Here is a tiny trained network, its code and every weight. The questions are about switching its units off for an input and a class, where a switched-off unit gives its printed mean instead of its output.

import numpy as np


def w(rows, s, z=0):
    codes = np.array(rows[::2]) - 128.0
    scale = np.full(codes.shape[1], s)
    scale[-1] = z or s
    return codes * scale


def f(y):
    return y / 2 * (1 + np.tanh(0.7978845608 * (y + 0.044715 * y**3)))


def log_softmax(a):
    a = a - a.max(-1, keepdims=True)
    return a - np.log(np.exp(a).sum(-1, keepdims=True))


def net(x, mask):
    res = np.array(x, float).reshape(1, 3) / 4 @ E
    y = f(res @ A[0][:, :-1].T + A[0][:, -1])
    res = res + np.where(mask, y, B[0][:, -1]) @ B[0][:, :-1]
    return log_softmax(res[-1] @ U[:, :-1].T + U[:, -1])


A, B = {}, {}
E = w([
[160,201,192,97,126,60,90,215,119,199,51],'x0',
[132,197,127,231,43,113,126,93,3,145,168],'x1',
[119,38,91,151,52,34,164,105,145,178,58],'x2',
],0.0064)
A[0] = w([
[173,191,187,111,120,113,78,196,120,195,49,67],'n0',
[129,32,91,147,24,41,191,99,165,213,24,83],'n1',
[174,187,199,94,133,74,69,195,107,193,68,84],'n2',
[48,48,31,176,134,184,227,37,139,17,205,86],'n3',
[168,202,173,107,189,182,81,147,111,69,207,38],'n4',
[108,72,125,25,200,139,134,165,244,90,88,57],'n5',
[153,223,189,87,200,211,52,154,122,78,181,112],'n6',
[127,174,136,164,89,124,126,119,72,130,142,2],'n7',
[182,198,199,103,130,71,96,201,124,198,53,85],'n8',
[125,205,124,243,28,115,121,97,3,139,173,83],'n9',
],0.0053,0.0058)
B[0] = w([
[137,117,106,93,99,150,94,90,109,110,182,190],'n0',
[79,123,83,172,153,99,175,165,65,81,174,254],'n1',
[132,134,100,104,102,159,90,94,124,114,172,208],'n2',
[145,160,106,91,84,168,74,78,128,119,170,235],'n3',
[104,58,72,146,154,109,167,164,61,91,212,157],'n4',
[183,41,160,79,166,136,147,145,143,178,119,189],'n5',
[93,128,106,170,145,102,166,165,91,101,121,199],'n6',
[166,17,95,68,159,153,141,139,80,130,251,120],'n7',
[124,134,100,103,90,169,94,91,120,112,179,218],'n8',
[190,45,182,72,188,137,159,166,161,193,95,251],'n9',
],0.013,0.0054)
U = w([
[190,67,175,94,173,131,147,149,157,191,106,104],'0',
[125,157,100,112,62,155,48,63,125,108,165,97],'1',
[51,126,91,205,147,92,186,172,76,83,141,101],'2',
[96,234,186,189,105,108,110,122,199,135,4,250],'3',
],0.013,0.011)

Each question gives the input, the list of numbers given to net, and the class t.
The units are the neurons (one row each of A and B). Each row of codes is followed by its name. A weight is (code - 128) times the scale printed after its matrix; where a second scale follows, it is the last column's (A, B and U).
mask holds one flag per neuron, in row order. A switched-off neuron (its flag False) gives its mean, the last column of its row in B, instead of its output. The means were averaged over made-up inputs and are rounded, as every weight is.
A unit's drop is (log p(t) with every unit on - log p(t) with that unit switched off) / (log p(t) with every unit on - log p(t) with every unit switched off).
The circuit of an input: a set's keep is (log p(t) with only the set's units on - log p(t) with every unit switched off) / (log p(t) with every unit on - log p(t) with every unit switched off). Starting from all 10 units, units are removed one at a time, each time the one whose removal leaves the highest keep (on an exact tie, the one counted first), for as long as the keep stays at least 0.8.
units of the circuit, in order: the units of the circuit, biggest drop first
unit that matters most: the unit with the biggest drop
top k neurons: the k neurons with the biggest drops, biggest first
drop of u: that unit's drop, to one decimal
input [5,3,-8], class 2: units of the circuit, in order -> n6
input [6,6,4], class 0: top 3 neurons -> n9, n3, n7
input [5,-4,0], class 1: top 4 neurons -> n9, n8, n2, n0
input [0,-3,-5], class 2: top 3 neurons -> n9, n6, n4
input [6,6,5], class 0: top 3 neurons -> n9, n3, n6
input [3,1,3], class 3: units of the circuit, in order -> n4, n7, n5
input [7,8,-5], class 0: top 2 neurons -> n9, n3
input [4,8,-7], class 0: top 2 neurons -> n9, n1
input [4,0,4], class 1: top 2 neurons -> n6, n8
input [7,3,-8], class 2: top 3 neurons -> n6, n4, n3
input [1,3,2], class 3: top 2 neurons -> n5, n4
input [4,-7,-8], class 2: top 3 neurons -> n6, n4, n9
input [-7,-5,6], class 1: top 2 neurons -> n3, n9
input [3,-1,0], class 3: unit that matters most -> n3
input [-3,-2,6], class 2: drop of n1 -> 0.4
input [7,-2,-3], class 1: drop of n8 -> 0.0
input [5,5,-8], class 2: drop of n6 -> 1.1
input [-1,3,2], class 3: drop of n1 -> 0.1
